Here is a tiny trained network, its code and every weight. The questions are about switching its units off for an input and a class, where a switched-off unit gives its printed mean instead of its output.

import numpy as np


def w(rows, s, z=0):
    codes = np.array(rows[::2]) - 128.0
    scale = np.full(codes.shape[1], s)
    scale[-1] = z or s
    return codes * scale


def f(y):
    return np.maximum(y, 0)


def log_softmax(a):
    a = a - a.max(-1, keepdims=True)
    return a - np.log(np.exp(a).sum(-1, keepdims=True))


def net(x, mask):
    res = np.array(x, float).reshape(1, 4) / 4 @ E
    y = f(res @ A[0][:, :-1].T + A[0][:, -1])
    res = res + np.where(mask, y, B[0][:, -1]) @ B[0][:, :-1]
    return log_softmax(res[-1] @ U[:, :-1].T + U[:, -1])


A, B = {}, {}
E = w([
[89,40,144,113,39,150,247,110,103],'x0',
[68,100,77,220,176,204,123,54,152],'x1',
[158,220,41,169,56,103,169,111,135],'x2',
[204,80,188,234,135,44,131,74,109],'x3',
],0.011)
A[0] = w([
[170,192,45,185,79,124,157,145,121,20],'n1',
[161,176,125,150,202,118,62,116,115,26],'n2',
[75,163,67,85,79,149,103,140,98,81],'n3',
[114,100,156,106,123,147,99,132,119,65],'n4',
[127,178,104,107,77,78,144,116,130,76],'n5',
[124,218,125,116,198,79,54,148,154,50],'n6',
[106,125,142,147,86,135,104,156,149,56],'n7',
[172,177,44,147,85,101,162,96,129,44],'n8',
[156,83,158,54,51,112,183,123,120,86],'n9',
[121,113,116,123,147,114,133,136,118,65],'n10',
[105,179,148,157,138,116,81,162,158,50],'n11',
[109,140,137,163,96,134,116,159,118,36],'n12',
[140,94,81,194,138,243,107,59,184,73],'n13',
[89,158,81,47,117,192,123,171,143,71],'n14',
[96,113,133,118,118,97,147,110,155,45],'n15',
[75,155,125,176,142,196,127,107,119,58],'n16',
[57,104,63,203,184,158,136,56,156,70],'n17',
[79,132,73,84,148,143,120,173,96,4],'n18',
[169,173,154,88,137,89,116,156,150,80],'n19',
[147,160,154,150,140,156,109,151,136,30],'n20',
[116,86,204,71,200,138,121,158,116,71],'n21',
[60,120,87,200,172,184,124,46,143,51],'n22',
[44,188,81,22,130,233,132,211,151,76],'n23',
[178,183,172,44,90,67,148,198,120,73],'n24',
[126,90,161,113,116,150,80,119,141,45],'n25',
[139,111,97,101,126,131,103,136,120,31],'n26',
[68,69,141,147,57,149,193,99,126,34],'n27',
[211,196,114,136,255,125,34,130,179,64],'n28',
[97,120,113,172,138,137,119,127,134,2],'n29',
[113,89,185,123,148,144,107,146,141,38],'n30',
[117,133,99,95,148,133,139,134,116,19],'n31',
[201,101,182,216,125,65,114,103,102,57],'n32',
[92,51,244,77,182,161,70,123,123,46],'n33',
[144,231,75,157,61,109,172,91,143,45],'n34',
[104,73,200,97,195,161,111,134,108,46],'n35',
[134,127,142,142,116,141,125,133,136,44],'n36',
[153,196,89,148,40,121,135,89,140,43],'n37',
[64,91,134,115,97,116,205,103,82,61],'n38',
[191,103,199,243,138,34,148,75,85,83],'n39',
[163,143,161,63,107,74,138,186,111,18],'n40',
[94,64,162,129,40,156,202,84,99,54],'n41',
[222,79,143,164,116,69,112,65,117,57],'n42',
[111,139,145,146,103,145,105,128,115,62],'n43',
[198,127,170,46,67,44,113,210,85,57],'n44',
[154,114,169,137,88,200,180,126,122,38],'n45',
],0.012,0.0095)
B[0] = w([
[172,105,153,177,212,116,193,158,112,175],'n1',
[146,105,77,74,76,164,133,170,101,177],'n2',
[167,119,129,114,166,122,129,89,176,177],'n3',
[162,150,108,149,156,126,151,114,121,147],'n4',
[130,94,161,167,177,113,137,139,102,163],'n5',
[142,120,43,76,70,177,161,186,96,198],'n6',
[132,119,140,100,131,131,127,123,123,128],'n7',
[177,100,171,165,194,106,185,168,118,175],'n8',
[122,130,63,107,77,159,104,151,90,195],'n9',
[145,160,133,133,127,112,111,136,130,128],'n10',
[145,123,95,105,91,163,151,156,124,152],'n11',
[140,134,122,128,120,108,126,140,128,128],'n12',
[54,139,161,165,96,76,52,115,76,203],'n13',
[146,119,145,92,126,120,127,65,222,203],'n14',
[121,135,139,120,113,142,117,140,134,132],'n15',
[93,110,139,149,107,113,77,105,107,166],'n16',
[27,148,172,164,94,76,53,108,64,208],'n17',
[132,143,143,106,115,120,131,98,172,157],'n18',
[80,123,113,152,96,130,84,106,88,170],'n19',
[118,94,120,111,105,125,123,142,132,134],'n20',
[174,101,167,222,180,100,195,156,122,197],'n21',
[77,135,178,160,97,104,33,96,57,203],'n22',
[143,139,153,51,125,126,147,24,247,253],'n23',
[40,137,157,186,100,102,46,92,71,211],'n24',
[140,156,125,162,133,106,164,135,123,145],'n25',
[146,140,114,132,127,111,127,106,139,130],'n26',
[162,137,51,93,80,158,123,166,97,191],'n27',
[147,128,37,70,55,188,166,211,105,232],'n28',
[115,128,132,125,131,127,102,112,118,135],'n29',
[157,137,146,154,184,131,142,157,125,157],'n30',
[130,128,123,144,121,138,122,116,151,133],'n31',
[121,150,138,88,132,137,144,65,211,202],'n32',
[212,110,180,197,223,94,224,159,101,222],'n33',
[195,99,188,198,214,120,192,183,119,188],'n34',
[167,123,155,188,204,106,183,166,126,192],'n35',
[116,139,122,133,124,135,127,118,139,128],'n36',
[175,98,179,175,205,117,204,172,111,172],'n37',
[153,153,60,71,96,180,137,197,116,184],'n38',
[139,162,135,36,128,131,138,27,254,234],'n39',
[59,121,145,162,101,121,64,107,94,176],'n40',
[146,138,31,69,83,178,139,207,114,208],'n41',
[121,97,140,80,130,142,120,78,203,189],'n42',
[128,139,126,129,137,133,126,117,121,128],'n43',
[20,157,160,183,107,91,3,99,58,220],'n44',
[141,142,102,99,106,161,121,162,123,154],'n45',
],0.0097,0.019)
U = w([
[125,135,113,61,135,167,114,40,251,254],'0',
[43,135,126,157,106,137,33,114,32,69],'1',
[142,130,2,66,80,221,127,232,86,45],'2',
[176,117,148,184,234,144,174,188,101,180],'3',
],0.0081,0.00084)

Each question gives the input, the list of numbers given to net, and the class t.
The units are the neurons (one row each of A and B). Each row of codes is followed by its name. A weight is (code - 128) times the scale printed after its matrix; where a second scale follows, it is the last column's (A, B and U).
mask holds one flag per neuron, in row order. A switched-off neuron (its flag False) gives its mean, the last column of its row in B, instead of its output. The means were averaged over made-up inputs and are rounded, as every weight is.
A unit's drop is (log p(t) with every unit on - log p(t) with that unit switched off) / (log p(t) with every unit on - log p(t) with every unit switched off).
The circuit of an input: a set's keep is (log p(t) with only the set's units on - log p(t) with every unit switched off) / (log p(t) with every unit on - log p(t) with every unit switched off). Starting from the 12 units with the biggest drops (on a tie, the unit counted first), units are removed one at a time, each time the one whose removal leaves the highest keep (on an exact tie, the one counted first), for as long as the keep stays at least 0.8.
circuit, biggest first: the units of the circuit, biggest drop first
unit that matters most: the unit with the biggest drop
top k neurons: the k neurons with the biggest drops, biggest first
drop when u is switched off: that unit's drop, to one decimal
input [-3,-7,1,7], class 0: unit that matters most => n39
input [-6,-7,4,-7], class 0: top 3 neurons => [n23 n14 n3]
input [-4,6,0,-5], class 1: top 4 neurons => [n17 n39 n22 n13]
input [-5,-7,0,-7], class 0: top 4 neurons => [n23 n14 n17 n3]
input [8,6,2,3], class 2: top 3 neurons => [n41 n27 n38]
input [-2,1,8,-7], class 3: top 4 neurons => [n34 n1 n37 n39]
input [2,-7,8,8], class 0: top 3 neurons => [n39 n32 n42]
input [3,-8,-3,6], class 1: top 2 neurons => [n44 n24]
input [8,7,2,3], class 2: top 2 neurons => [n41 n27]
input [-7,-8,-8,5], class 1: top 2 neurons => [n44 n24]
input [-8,6,7,-2], class 2: top 2 neurons => [n28 n6]
input [1,-8,-7,7], class 1: top 4 neurons => [n44 n23 n24 n40]
input [-8,-2,5,-8], class 0: top 3 neurons => [n23 n14 n3]
input [-6,4,-2,8], class 0: circuit, biggest first => [n39]
input [-8,-6,1,8], class 0: top 3 neurons => [n39 n32 n42]
input [-5,5,7,-2], class 3: top 2 neurons => [n34 n1]
input [8,-7,-1,3], class 2: top 3 neurons => [n41 n38 n9]
input [-8,-3,8,-8], class 0: drop when n3 is switched off => 1.7
input [-3,-5,7,-6], class 3: drop when n8 is switched off => 0.3
input [3,-7,8,0], class 3: drop when n17 is switched off => 0.5
input [-8,3,-8,-7], class 2: drop when n13 is switched off => 0.0
input [-5,-4,-6,-4], class 3: unit that matters most => n33
